The symbols move the elements like this.
J108 fo J86
J108 ze J340
J108 bo J278
J108 fu J246
J245 fo J373
J245 ze J517
J245 bo J478
J245 fu J402
J547 fo J659
J547 ze J641
J547 bo J127
J547 fu J717
J510 fo J222
J510 ze J127
J510 bo J406
J510 fu J898
J212 fo J535
J212 ze J283
J212 bo J825
J212 fu J917
J106 fo J16
J106 ze J363
J106 bo J723
J106 fu J587
J288 fo J723
J288 ze J587
J288 bo J867
J288 fu J316
J852 fo J397
J852 ze J544
J852 bo J642
J852 fu J275
J235 fo J879
J235 ze J763
J235 bo J624
J235 fu J910
J243 fo J891
J243 ze J697
J243 bo J830
J243 fu J611
J657 fo J263
J657 ze J678
J657 bo J883
J657 fu J122
J571 fo J910
J571 ze J879
J571 bo J283
J571 fu J624
J263 fo J722
J263 ze J657
J263 bo J405
J263 fu J726
J551 fo J830
J551 ze J611
J551 bo J555
J551 fu J747
J930 fo J402
J930 ze J373
J930 bo J360
J930 fu J478
J915 fo J29
J915 ze J646
J915 bo J659
J915 fu J641
J652 fo J167
J652 ze J344
J652 bo J947
J652 fu J574
J239 fo J478
J239 ze J402
J239 bo J108
J239 fu J360
J178 fo J763
J178 ze J677
J178 bo J910
J178 fu J879
J659 fo J185
J659 ze J547
J659 bo J510
J659 fu J168
J830 fo J785
J830 ze J551
J830 bo J677
J830 fu J851
J957 fo J958
J957 ze J642
J957 bo J357
J957 fu J414
J16 fo J872
J16 ze J106
J16 bo J233
J16 fu J288
J722 fo J122
J722 ze J263
J722 bo J182
J722 fu J883
J289 fo J546
J289 ze J406
J289 bo J680
J289 fu J243
J555 fo J677
J555 ze J851
J555 bo J879
J555 fu J763
J544 fo J852
J544 ze J332
J544 bo J706
J544 fu J36
J246 fo J566
J246 ze J748
J246 bo J544
J246 fu J886
J278 fo J886
J278 ze J566
J278 bo J397
J278 fu J544
J748 fo J246
J748 ze J86
J748 bo J332
J748 fu J278
J384 fo J924
J384 ze J353
J384 bo J16
J384 fu J363
J292 fo J641
J292 ze J29
J292 bo J717
J292 fu J659
J678 fo J657
J678 ze J378
J678 bo J726
J678 fu J722
J283 fo J212
J283 ze J482
J283 bo J361
J283 fu J946
J406 fo J289
J406 ze J784
J406 bo J891
J406 fu J697
J353 fo J384
J353 ze J112
J353 bo J106
J353 fu J415
J587 fo J288
J587 ze J872
J587 bo J475
J587 fu J233
J122 fo J726
J122 ze J722
J122 bo J572
J122 fu J405
J517 fo J245
J517 ze J217
J517 bo J239
J517 fu J930
J723 fo J233
J723 ze J288
J723 bo J378
J723 fu J475
J428 fo J828
J428 ze J753
J428 bo J924
J428 fu J353
J233 fo J316
J233 ze J723
J233 bo J678
J233 fu J867
J31 fo J360
J31 ze J478
J31 bo J748
J31 fu J108
J680 fo J611
J680 ze J891
J680 bo J747
J680 fu J830
J624 fo J482
J624 ze J81
J624 bo J946
J624 fu J212
J332 fo J544
J332 ze J886
J332 bo J275
J332 fu J397
J763 fo J235
J763 ze J178
J763 bo J81
J763 fu J571
J825 fo J805
J825 ze J361
J825 bo J428
J825 fu J434
J910 fo J81
J910 ze J571
J910 bo J212
J910 fu J482
J886 fo J332
J886 ze J278
J886 bo J36
J886 fu J852
J479 fo J947
J479 ze J574
J479 bo J759
J479 fu J643
J947 fo J895
J947 ze J479
J947 bo J646
J947 fu J576
J168 fo J127
J168 ze J717
J168 bo J898
J168 fu J222
J717 fo J168
J717 ze J185
J717 bo J268
J717 fu J510
J611 fo J551
J611 ze J680
J611 bo J851
J611 fu J785
J360 fo J340
J360 ze J31
J360 bo J246
J360 fu J86
J397 fo J36
J397 ze J852
J397 bo J957
J397 fu J706
J361 fo J825
J361 ze J917
J361 bo J753
J361 fu J146
J127 fo J510
J127 ze J168
J127 bo J784
J127 fu J268
J785 fo J747
J785 ze J830
J785 bo J178
J785 fu J555
J344 fo J652
J344 ze J921
J344 bo J479
J344 fu J960
J946 fo J917
J946 ze J535
J946 bo J146
J946 fu J825
J535 fo J946
J535 ze J212
J535 bo J805
J535 fu J361
J726 fo J883
J726 ze J122
J726 bo J217
J726 fu J182
J851 fo J555
J851 ze J747
J851 bo J235
J851 fu J178
J960 fo J574
J960 ze J167
J960 bo J643
J960 fu J947
J898 fo J784
J898 ze J268
J898 bo J697
J898 fu J289
J434 fo J753
J434 ze J146
J434 bo J353
J434 fu J828
J29 fo J292
J29 ze J915
J29 bo J185
J29 fu J547
J646 fo J915
J646 ze J759
J646 bo J547
J646 fu J292
J546 fo J697
J546 ze J289
J546 bo J611
J546 fu J891
J642 fo J957
J642 ze J706
J642 bo J429
J642 fu J148
J112 fo J353
J112 ze J828
J112 bo J363
J112 fu J924
J357 fo J921
J357 ze J429
J357 bo J960
J357 fu J652
J574 fo J479
J574 ze J960
J574 bo J576
J574 fu J895
J405 fo J182
J405 ze J883
J405 bo J245
J405 fu J217
J891 fo J680
J891 ze J243
J891 bo J785
J891 fu J551
J378 fo J678
J378 ze J867
J378 bo J122
J378 fu J263
J641 fo J547
J641 ze J292
J641 bo J168
J641 fu J185
J572 fo J217
J572 ze J182
J572 bo J930
J572 fu J245
J475 fo J867
J475 ze J316
J475 bo J263
J475 fu J678
J167 fo J960
J167 ze J652
J167 bo J895
J167 fu J479
J217 fo J517
J217 ze J572
J217 bo J402
J217 fu J373
J643 fo J576
J643 ze J895
J643 bo J29
J643 fu J646
J747 fo J851
J747 ze J785
J747 bo J763
J747 fu J677
J759 fo J646
J759 ze J576
J759 bo J641
J759 fu J29
J958 fo J148
J958 ze J957
J958 bo J921
J958 fu J429
J316 fo J475
J316 ze J233
J316 bo J657
J316 fu J378
J482 fo J283
J482 ze J624
J482 bo J917
J482 fu J535
J784 fo J406
J784 ze J898
J784 bo J243
J784 fu J546
J363 fo J106
J363 ze J415
J363 bo J288
J363 fu J872
J879 fo J571
J879 ze J235
J879 bo J482
J879 fu J81
J924 fo J415
J924 ze J384
J924 bo J872
J924 fu J106
J182 fo J572
J182 ze J405
J182 bo J373
J182 fu J517
J429 fo J357
J429 ze J414
J429 bo J167
J429 fu J344
J828 fo J112
J828 ze J428
J828 bo J415
J828 fu J384
J402 fo J239
J402 ze J930
J402 bo J340
J402 fu J31
J697 fo J243
J697 ze J546
J697 bo J551
J697 fu J680
J146 fo J434
J146 ze J805
J146 bo J112
J146 fu J428
J415 fo J363
J415 ze J924
J415 bo J587
J415 fu J16
J275 fo J706
J275 ze J36
J275 bo J148
J275 fu J957
J867 fo J378
J867 ze J475
J867 bo J722
J867 fu J657
J917 fo J361
J917 ze J946
J917 bo J434
J917 fu J805
J36 fo J275
J36 ze J397
J36 bo J958
J36 fu J642
J268 fo J898
J268 ze J222
J268 bo J546
J268 fu J406
J81 fo J624
J81 ze J910
J81 bo J535
J81 fu J283
J921 fo J344
J921 ze J357
J921 bo J574
J921 fu J167
J677 fo J178
J677 ze J555
J677 bo J571
J677 fu J235
J414 fo J429
J414 ze J148
J414 bo J652
J414 fu J921
J86 fo J748
J86 ze J108
J86 bo J886
J86 fu J566
J222 fo J268
J222 ze J510
J222 bo J289
J222 fu J784
J872 fo J587
J872 ze J16
J872 bo J316
J872 fu J723
J478 fo J31
J478 ze J239
J478 bo J86
J478 fu J340
J340 fo J108
J340 ze J360
J340 bo J566
J340 fu J748
J895 fo J643
J895 ze J947
J895 bo J915
J895 fu J759
J883 fo J405
J883 ze J726
J883 bo J517
J883 fu J572
J576 fo J759
J576 ze J643
J576 bo J292
J576 fu J915
J148 fo J414
J148 ze J958
J148 bo J344
J148 fu J357
J753 fo J428
J753 ze J434
J753 bo J384
J753 fu J112
J706 fo J642
J706 ze J275
J706 bo J414
J706 fu J958
J373 fo J930
J373 ze J245
J373 bo J31
J373 fu J239
J566 fo J278
J566 ze J246
J566 bo J852
J566 fu J332
J805 fo J146
J805 ze J825
J805 bo J828
J805 fu J753
J185 fo J717
J185 ze J659
J185 bo J222
J185 fu J127

The rows follow the links: the fewer symbols apart two elements are, the more alike their rows tend to be.

Each row is also shifted at random along 7 hidden directions that mean nothing.

Each row, then its element:
[-1861,    78,    -7,   -26,  -201,   584,   246,   258,   -30,   -77,    -5,   -35,  -137,  -111,  -155,   208,   387,    -8,  -334,    31,   157,   248,    -9,   176,    71,   -64,  -182,   116,   -61,   125,   499,   123,   122,   121,   -44,   -35,   256,   220,    80,   -89,   213,   -71,    26,    15,    94,   -29,    81,   -47,    47,   -72,   204,  -131,    94,   295,    -9,  -260] | J405
[ 479,  141, -142, -264,  -38,  462, -181, -245,  185, -164,  187,  -48,  -89, -151,  -97,   98,  356,  -50,  -46,   86,   20,  349, -100,  417,  172, -245,  305,  -50,  -94, -140,  149,    3,  172,  171, -318,  223,  128,  222,  203,  -50,  245,  -85,  163, -179,   -6,  -69,   79,  -82,  458,  172,  117,  -18,  400, -214,  -13, -156] | J245
[ 932,    5, -116, -450,   56,  352, -392, -193,   80,  149,   79,  362,   58, -207, -123,   -1,  682, -449,   33,  135,  -92, -331,  193,  315,  -50,   38,  147, -178,  213, -435, -186,  -22, -138,  -87, -343,  -56,  -61,   69, -103,  -88,   28,  116,  253, -173, -556,   89,  -64,   61, -178,  169,   33,   75,  153,   72,  210,   79] | J576
[ 418,    6,  151,   37, -289,   59,  656,  344, -102,   79,  -37, -588, -138, -193,  325,  160,  103,   26, -174,  213,   21, -171,  -84, -227,  -52,   -8, -106,  -98,  -87,   -8,  302,   72,  -66,  340,   -6,   -6,   76,  250,  -19,  -69,  102, -117,  144,  -96, -162,  -64,  266,   69,  205,   20,  166,   50, -325,  600,    1, -153] | J360
[-387,   90, -111, -330,  -23,    8, -365,  -17, -254,  116,  -64,  154,  293,   32, -118, -269,  604,  377,  113, -138, -121,  301,    9,  186,   16,   43,  332,  201,    7, -133, -196,  -76,  149, -240,  -53,   26,  208,  141, -227,  111, -131,   88,    5,   34, -248,  274, -233, -904,  170,  170, -131,   19,  307, -220,   26,   41] | J879
[-192,   -9, -105,   68,   71,  -26,  -87,   69, -181, -130,  -73,  182,   70,  209, -176,   -5,  -56,  177,   96, -248,  -22,  210,  154,  -48, -140,   63,   44,  206,  172,  349,   -8,   22, -105, -269,  186, -153,   82, -183,   -9,  -87,  -90,  149,  -14,  308,  397,  140,  -89, -202,   90, -155,  -88,   50,  135,  -83,   15,  112] | J268
[-294, -115,  268,   -3, -117,  476,  146,  131,  154,  -16, -143, -100,   -6,  -84,    0,  -60,  316,  -52, -356,   94,   53,  -92, -141,   44,  133,   90, -281,   68,  -85, -320,  258, -211,   62,  181,   59,   44,   67,  211,    0,  125,  -80, -220, -186, -145, -143, -134, -148,   21, -243,  140,  -35,  -96, -132,  250,  -81, -253] | J384
[-671,  -25,   64,  361,  108,  306,   99,  -93,  302, -421,   60,  -46, -187,  187, -144,  124, -498,   85, -201, -125,  175,  411, -172,   26,  196, -153, -152,  133, -129,  289,  338,  -34,   96,  122,  185,  118,   31, -150,  372,  -20,   91, -182, -254,  105,  782, -262,  -14,  383,  185, -132,    5, -156,  130, -220, -198, -192] | J316
[-274, -286,  -66,  225, -130,  312,  345, -136,  -16, -155,  -15, -260, -129,   30, -219,   59, -699, -133,  -53,  -18,   49,  350,   35,  244,  -67,  -85,  115, -109,  165,  274,   57,  160, -287,  243, -159, -195,  -44,   46,  622,  140,  -30,  264,   99,  157,  488, -407,  199,  396,   10, -118,   62,   80,  148, -324,   -3,  -71] | J429
[ 745,   74,   68,  174,   58,  127,  178,  139,  255, -191,   83,  -90, -177,  -11,   96,  244,    9,  -21, -241,   92,  147,   29, -126, -138,   92, -142, -234,   31, -164,   83,  361,   21,   86,  151,  111,  213,   73, -114,   39, -204,  195, -273,  -29,  -76,  287,  -64,  150,  346,  149,  -88,  108, -164,  -73,  291, -143,  -53] | J517
[-682,  159, -192, -178,  225,  -24, -265,   72,  -39,   47,  101,  491,   39,   26,  -95,   93,  429, -324,   94, -100,  -25, -364,  297, -120, -135,   75,  -67,  -63,  205,   59,  -81,  175, -135, -324,    1, -167,  -48, -348, -271, -305,   60,  129,   88,   57, -119,  284,  -45,  229, -150, -121,   36,  -16,  -21,  297,  208,  196] | J292
[ 353,   91, -147, -215,  212, -205, -163, -148,    1, -145,  -26,   -4,  134,  105,   23, -184,    6, -148,  276, -268, -232, -153,   90, -150,  -69,   65,  150,  -64,  103,    2, -197, -103,   20,  -71,   10,  -18, -110, -137,  -85,   11,  -97,   42,  -94,  -84,   32,  141, -149,  165,  195,  173, -186,  181,   -2, -123,   87,   52] | J551
[ 144,   77, -129, -181,  -23,  529,  360,   64,  128, -263,  136, -374, -125, -124,   23,  149,  307, -223, -169,    8,  -13,  129,  -21,   35,   39, -187,  152, -166,   12,   37,  339,  170,  -95,  333, -220,   45,  126,   23,  273, -185,  190,  -38,  142, -171,  249, -108,  220,  393,  539,  106,  132,   11,  101,  322,   52, -175] | J748
[1012, -152,   96,  380, -164, -585,   84,   -6,  -46,  326,  -16,  -39, -116,  -83,  110,  128, -713,  158,   31,  308,  144,   22, -106,   43,  -35,  -63, -152,  -37, -159,   64, -144,   70,   61,   70,  -17,  127,  -94,  116,   36,  149,   59,   12,  134,   36, -186, -167,  266,  -41, -422, -197,  137,  -75, -133, -256, -155,  192] | J246
[ 480, -102,  -31,  189, -112, -201,   86,   -8, -166,  144,   66,  -53,  -32,   12,    1,   72, -320,  256,   64,  136,   93,  235,   10,   82,  -73,  -92,  203,   -2,   32,  184, -146,  193, -181,  -49,  -56,  -55,   21,  -35,  145,  -10,   -3,  192,  213,  207,  109,  -72,  203, -268,   68, -192,   98,  -21,  103, -159,  -18,  167] | J148
[-679,  184,   59,  -13,  257, -260, -241,   27,  199,   38,   96,  265,   44,   42,  139,  -43,  215,  -87,  -11,   -7,   26, -357,  -62, -280,  136,   30, -192,  -41, -162, -187,  -63,  -32,  175, -135,  146,  141, -101, -276, -340, -115,   18, -216, -232, -169, -185,  167, -141,  174, -157,   19,  -53, -158, -189,  180,   -8,   48] | J112
[  96, -273,   88,  287, -129,  -16,  297,  150,    0,  190,  -98,   -8, -116,  -85,  -60,  142, -437, -219, -196,  200,  131, -149,   52,   13, -121,   32, -325, -101,   68,   65,   61,  147, -200,  139,  -43, -126,  -72,   -5,  174,   61,  -10,  111,   94,   41,  -28, -241,  218,  424, -577, -199,  128,  -73, -207,  105,  -29,   93] | J958
[ 640,   44,   -6,  161,  442,  -75, -481, -345,  498, -323,  148,  332,    7,  228,  -95,  -76, -285,  -34,  -11, -132,   65,  133, -184,  -32,  253, -157,  -39,   28, -168,  -62,  -83, -136,  176,  -80,  132,  313, -121, -439,  108,  -31,   -8, -239, -324, -110,  472,  -89, -178,  407,   40,   27, -169, -206,  183, -435, -184,   60] | J828
[ 359,   91,  -93, -309, -179, -262,  -65, -121, -450,   99,  -50, -278,  202,   33,  119, -250,  154,  406,  451, -145, -260,  180,   73,   64, -132,   97,  574,   71,  125,   30, -349, -115,  -30, -139,  -54, -144,   35,  304, -124,  138, -161,  234,  152,  165, -239,  216, -122, -880,  538,  182, -134,  345,  148, -243,  144,    5] | J697
[ 963,  326,   94, -402,    8,  -35,  102,  -16,  219,   76,  183, -289, -105, -318,  518,   84,  651, -377,   63,  254, -134, -743,  -97, -255,  118,   -5,    5, -337, -168, -535,   48, -126,  151,  263, -157,  198, -163,  193, -378, -193,  215, -330,   78, -490, -742,  143,   56,  321,  323,  330,   99,  117, -374,  623,  155, -173] | J122
[-269,   39,   66, -302, -154,  153,  450,  343, -161,  272,  -23, -210,  -25, -279,  282,   80,  633, -484,  -78,  193, -108, -813,  219, -294, -199,  211, -148, -310,  196, -283,   51,  140, -319,  135, -136, -293,  -95,   88, -283, -188,    1,   87,  218, -173, -674,  129,  130,  343, -159,   85,  134,  151, -491,  931,  308,  -38] | J960
[ -66,   43,  140,   88,  146, -171,  -77, -184,  320,  -37,   62,    2,  -87,  -17,  165,  -31, -290, -243,   17,   67,    1, -346, -142, -140,  170,   10, -196, -157, -159, -232,  -52, -160,  157,  137,   53,  146, -246,  -50,  -38,   67,   28, -226, -236, -238, -131, -125,  -81,  506, -176,  103,  -48,  -28, -232,  -62,  -41,  -96] | J106
[-190,  343, -135, -120,  175, -439,  172,  332,  -27,  155,  251,   12,  -54, -112,  385,  220,  476, -180,   50,  130,   19, -557,   98, -531,  -76,  -65,  -64, -236,  -85,   25,   28,  358,  -49,  -66,    2,   52,  -20, -381, -460, -461,  236,  -79,  162, -173, -297,  347,  272,  294,  215, -111,  189,  -98, -343,  789,  156,  210] | J886
[-515, -285,   28,   25, -168,  233,   47,   10, -139,   61, -321,   97,   44,    7, -319,  -89, -262, -215,  -56, -124,  -66,   13,  161,  245, -172,  215, -257,  102,  225,   52,   26, -144,  -61,    7,  -15, -254,  -17,  258,  169,  280, -167,  193,  -36,  103,  -41, -150, -128,  103, -594,    9,  -82,  141,   -7, -218,   21,  -65] | J406
[-715,   31,   58,  306,  -26,  243,   19,   11,  116, -238,   58,   40, -144,  136, -144,  160, -241,  332, -195,  -36,  223,  539, -156,  125,  164, -155,  -63,  244, -160,  303,  320,   13,  141,   -5,  175,  123,  166,  -29,  219,  -42,  125, -139, -119,  196,  582, -124,   15, -142,  199, -186,   70, -189,  224, -192, -194, -131] | J678
[ 640, -197, -134,  139,   91,  246, -291, -301,   44, -280,  -65,  254,   16,  223, -423,  -37, -451,   61,   78, -241,    8,  521,   87,  359,  -55,  -46,  140,  185,  203,  288,  -66,  -90, -106, -153,   18,  -72,   21,  -99,  407,  102, -102,  191,   -9,  290,  626, -157, -113,   -6,    3,  -97, -128,   59,  433, -655,  -75,   66] | J127
[-520,  246,   73, -542, -352,  285,  195, -125, -147,  140,  116, -559,  -30, -362,  353,  -79,  667,  -23,  154,  210, -195, -200, -107,  167,  131,   12,  434, -231,  -88, -477,  -11, -135,  135,  314, -340,   -1,  -16,  676, -129,   99,  115,  -61,  184, -297, -792,   40,  -11, -446,  597,  424,  103,  286,  -55,  231,  224, -397] | J378
[-141, -404,   53,  598, -184,   56,  147,   53, -153,   32, -133,  127,  -88,  178, -359,  124, -868,  337, -175,   38,  265,  623,   29,  279, -109,  -43, -119,  252,  115,  494,   47,  159, -246,  -98,  122, -173,   95,  -54,  474,  157, -107,  267,   68,  500,  640, -319,  150, -170, -413, -439,   72, -138,  215, -461, -190,  140] | J652
[-373,   86,  -72,   96, -133,  -75,  457,  231, -188,  -28,  112, -397,  -90,  -17,  170,  153,  -73,  222,   -9,   45,   58,  201,  -19, -174,  -59, -125,  176,  -43,  -44,  316,  160,  291, -125,  123,   -5,  -49,  125,  -33,   94, -168,  118,   77,  168,  113,  255,   11,  294,  -92,  473, -141,  158,   -6,  -32,  286,   23,   -1] | J278
[ 544,  295, -201, -552,  150,  -31, -218, -101, -157, -157,   97, -172,  261,   53,  149, -271,  754,  210,  324, -259, -297,   63,   28, -115,   -1,  -10,  593,   -3,   55, -130, -219,  -81,   39, -125,  -68,   41,  100,  -35, -254, -106,  -91,   23,   33,  -94,  -97,  371, -197, -557,  850,  330, -194,  206,  205,   50,  152,   -2] | J555
[-211,  136,  -73, -197,  376,  588, -719,  -18,  390, -200,  114,  754,  139,   90, -351,  -19,  977,   15, -371,  -89,  154,  247,  -53,  226,  264, -140, -104,  250, -109, -268,  193,  -48,  221, -292,   24,  291,  260, -350, -173, -214,   68, -261, -189, -121,  160,  201, -286, -171,  -79,   47,  -66, -413,  447,    0, -117,   37] | J428
[-1277,   193,    81,  -280,  -150,   406,   252,    36,   -27,   -91,    81,  -381,   -35,  -138,   193,   -41,   511,   -10,   -44,     9,   -73,   -77,   -90,   -25,   139,    10,   181,   -91,   -69,  -203,   191,   -52,    65,   212,   -85,   -42,    50,   283,   -34,   -26,    71,  -112,   -40,  -154,  -202,    18,   -63,  -130,   492,   231,    46,    96,   -69,   335,   120,  -360] | J587

From each start, follow one symbol. Which element do you reach?
Answer with the element's name.
---
[-131,   40, -156, -266,  236, -251, -239, -251,   89,  -32,  -63,  114,  114,    3,  -31, -212, -129, -487,  289, -221, -271, -414,  126,  -75,  -72,  122,  -22, -216,  110, -163, -274, -125,   88,    4, -113,  -32, -248,  -65,  -84,  129,  -82,   61, -130, -267, -260,   60, -161,  527, -219,  243, -181,  197, -108, -219,  132,   41]
ze -> J830
---
[-353, -384,  116,  118, -264,  762,  -58,  318, -177,   97, -406,  455,   71,   27, -585,   52,  347,   72, -499,  -29,  175,  355,  186,  461, -161,  190, -456,  446,  248,   80,  349, -106, -109, -191,  101, -229,  336,  236,  110,  139, -157,  132,   39,  330,  112,  -66, -166, -412, -802, -194,    8, -137,  223,   32, -109,  -21]
fo -> J222
---
[  98, -112,  -72, -206,  -79,  396, -228,  -74,  -85,  106,  -57,  306,   49,  -87, -272,    4,  360, -195,  -37,   30,  -18,   -6,  195,  359,  -99,   77,   50,   20,  242, -128,  -56,   -7, -155, -133, -184, -174,   44,  133,   49,   13,  -38,  197,  186,   75, -217,   15,  -78, -135, -261,   10,   27,   58,  200,  -63,  124,   32]
fu -> J547
---
[ 161,  -89,   52,  -96, -132, -282, -166,   75, -278,  281, -241,   94,  217,    2,  -35, -217,  119,  216,  106,  -35, -112,  -34,   44,   52, -116,  192,  -30,  163,   39, -117, -222, -167,   95, -176,   59,  -55,   51,  225, -258,  232, -202,   85,  -10,   51, -414,  158, -173, -597, -346,   80, -129,   89,  -39, -144,   -4,   89]
fu -> J677
---
[-650,  174,  149,  -96,  -44, -197,  228,  -40,   49,   41,   77, -379,  -57, -106,  403,  -63,   -9,  -95,  140,   78, -106, -438, -123, -287,  106,   73,   38, -213, -138, -230,  -57, -109,   87,  192,   22,    9, -202,  147, -167,   30,   19, -158, -122, -215, -359,    0,  -32,  164,  229,  189,   -6,  137, -362,  251,   99, -212]
fo -> J872
---
[ 870,  -15,  -21, -123,  106, -138,  -82,  -48,   -9,  -35,  -95,   56,   64,   37,   32,  -78,    2, -243,  163, -127, -163, -341,  136, -140, -133,  147,  -60,  -56,  153,  -55, -132, -140,  -75,  -71,   50,  -83, -140,  -65, -120,  -11, -106,   31,  -21,  -33, -106,   90, -106,  242, -104,   91, -130,  175, -144,   66,   86,   73]
ze -> J898
---
[ 766,  -51,  -74, -247,   36,  312,  268, -230,   71, -277,   18, -390,  -56,  -38,   76,  -60, -112, -492,  194, -147, -249, -296,  134,  -46, -111,   69,  227, -301,  278,  -58,  -55,  -83, -302,  248, -169, -221, -232,   46,  284,  -11,  -73,  139,   66,  -96,  105, -158,   -2,  649,  378,  231,  -95,  361,  -95,   94,  218, -156]
bo -> J168
---
[ -40, -147, -182, -141,   -3,  619, -291, -174,  -69, -284, -131,  222,  121,  149, -520, -112,  143,  108,  -39, -306,  -49,  658,  113,  492,  -42,  -26,  217,  268,  224,  185,   79,  -99,  -34, -143,  -79,  -96,  225,   89,  337,  118, -104,  195,   17,  227,  478,  -50, -198, -331,  132,   43, -129,   59,  570, -505,  -32,  -57]
fo -> J546
---
[ 577, -105,  -12, -163,  -38,  731,  284,  235,  187,  -76,   -1,  -68,  -83, -200,  -98,  176,  590, -414, -445,  146,   64, -122,   56,   95,  -21,  -64, -192, -121,   91, -193,  389,  138, -196,  260, -215,   -4,  153,    1,  158, -173,  108,  -55,  162, -199,  -15, -120,  167,  476,  -75,   55,  149, -121,   -5,  561,   34,  -89]
ze -> J397
---
[ 392, -116,  358,  544, -300, -237,  395,  174,  -94,   32, -104, -390, -145,   94,  223,   91, -627,  638, -132,  172,  204,  300, -277, -137,   77,   -2, -159,  257, -238,  224,  184, -149,   77,  108,  362,   81,   56,  215,   72,  136,  -46, -196, -115,  273,  293, -187,   71, -447,   53, -206,   42,  -67, -190,  -31, -261, -124]
bo -> J722
---
[ 608,  -64,  175,  279,   30, -116, -157, -255,  313,  -40,   31,   68, -154,    5,   21,   63, -545,  -10,  -44,  142,  126,   30, -211,  118,  190,  -76, -193,    6, -207, -108,    5, -198,  208,  114,   58,  229, -152,   75,  127,  145,   66, -226, -154,  -84,   53, -242,  -24,  249, -243,  -13,    0,  -89,  -24, -367, -183,  -74]
fo -> J867
---
[-266,  -32,  -63,  -45,    6,   53,  138,   15, -102,  -21,   -5,   -9,  -27,    6,  -12,   37,  -63, -236,  109,  -74,  -70, -222,  194,  -81, -155,   93,   28, -110,  225,  114,  -54,   86, -255,  -45,  -17, -251, -108,  -91,   48,  -91,  -41,  186,   88,  112,   41,    7,   30,  268,    0,  -65,    9,  147, -103,  164,  163,   32]
ze -> J646
---
[  77,  -72,  165,  342,  209,   71,  102,  -71,  380, -352,   11,  -87, -107,  198,   27,    5, -505,  -21, -168, -108,   91,   51, -206, -216,  177,  -56, -248,   39, -143,   82,  185, -138,   51,  143,  262,  143, -106, -270,  217,   13,  -42, -260, -363,  -29,  594, -232,  -79,  566,   28,  -37, -112, -137, -108,  -79, -197, -123]
fu -> J106
---
[ -67,  -17, -140,  281,  131,  165,  243,  176,   78, -273,  133,  -25, -116,  155, -114,  226, -193,   98, -201,  -74,  186,  393,    7, -114,  -16, -213,   -5,   59,    4,  456,  279,  330, -180,   16,   85,   19,  158, -420,  284, -277,  124,   38,   44,  187,  781,  -77,  249,  300,  306, -286,  112, -209,  151,  141,  -99,  103]
fu -> J706
---
[-575, -105,  163,  217,  -81, -477,  499,  316, -250,   46, -275, -415,   93,  143,  231, -177, -463,  140,   71, -183, -128, -258,  -10, -523, -164,  246, -253,   52,   11,  200,  -14,  -86,  -54,   65,  344, -179,  -80,  -18, -137,  159, -250,    0, -244,   83,   78,   33,  -54,   73, -151,  -14, -158,  138, -491,  252,  -27,  -24]
fo -> J235
---
[ 140, -338,  177,  136, -373,  424,  502,  312,  -54,  239, -224, -214, -119, -256,  -91,  147,  -22, -217, -440,  300,  134,  -74,    6,  199, -102,   64, -391,  -44,   43, -124,  311,   69, -154,  328, -156, -113,  105,  353,  209,  154,    4,   46,  167,  -64, -250, -296,  223,  210, -600,  -63,  185,  -66, -190,  324,  -54, -104]
fu -> J275
---
[  77,  217,   16, -155, -164, -272,  228,   90,  -87,  214,  120, -311,  -97, -240,  369,  117,  200,  -36,  116,  235,  -45, -318,  -54, -144,   12,  -37,   73, -196, -146, -149,    6,   68,  115,  172, -135,   84,  -46,  246, -242,  -84,  197,  -93,  186, -209, -535,  102,  201,  -60,  224,   91,  169,   88, -245,  344,  100,  -60]
ze -> J373
---
[-237,   23, -116, -194,  218,  101,  307,  -95,  230, -145,  102, -160, -145, -118,  149,   65, -144, -965,  120,  -61, -193, -831,  230, -315, -129,   94, -136, -537,  252, -118,  -37,  122, -317,  261, -186, -242, -387, -245,  116, -176,   50,  102,   23, -297, -117, -126,  115, 1372,  -64,  122,   20,  222, -414,  442,  302,  -49]
fu -> J576
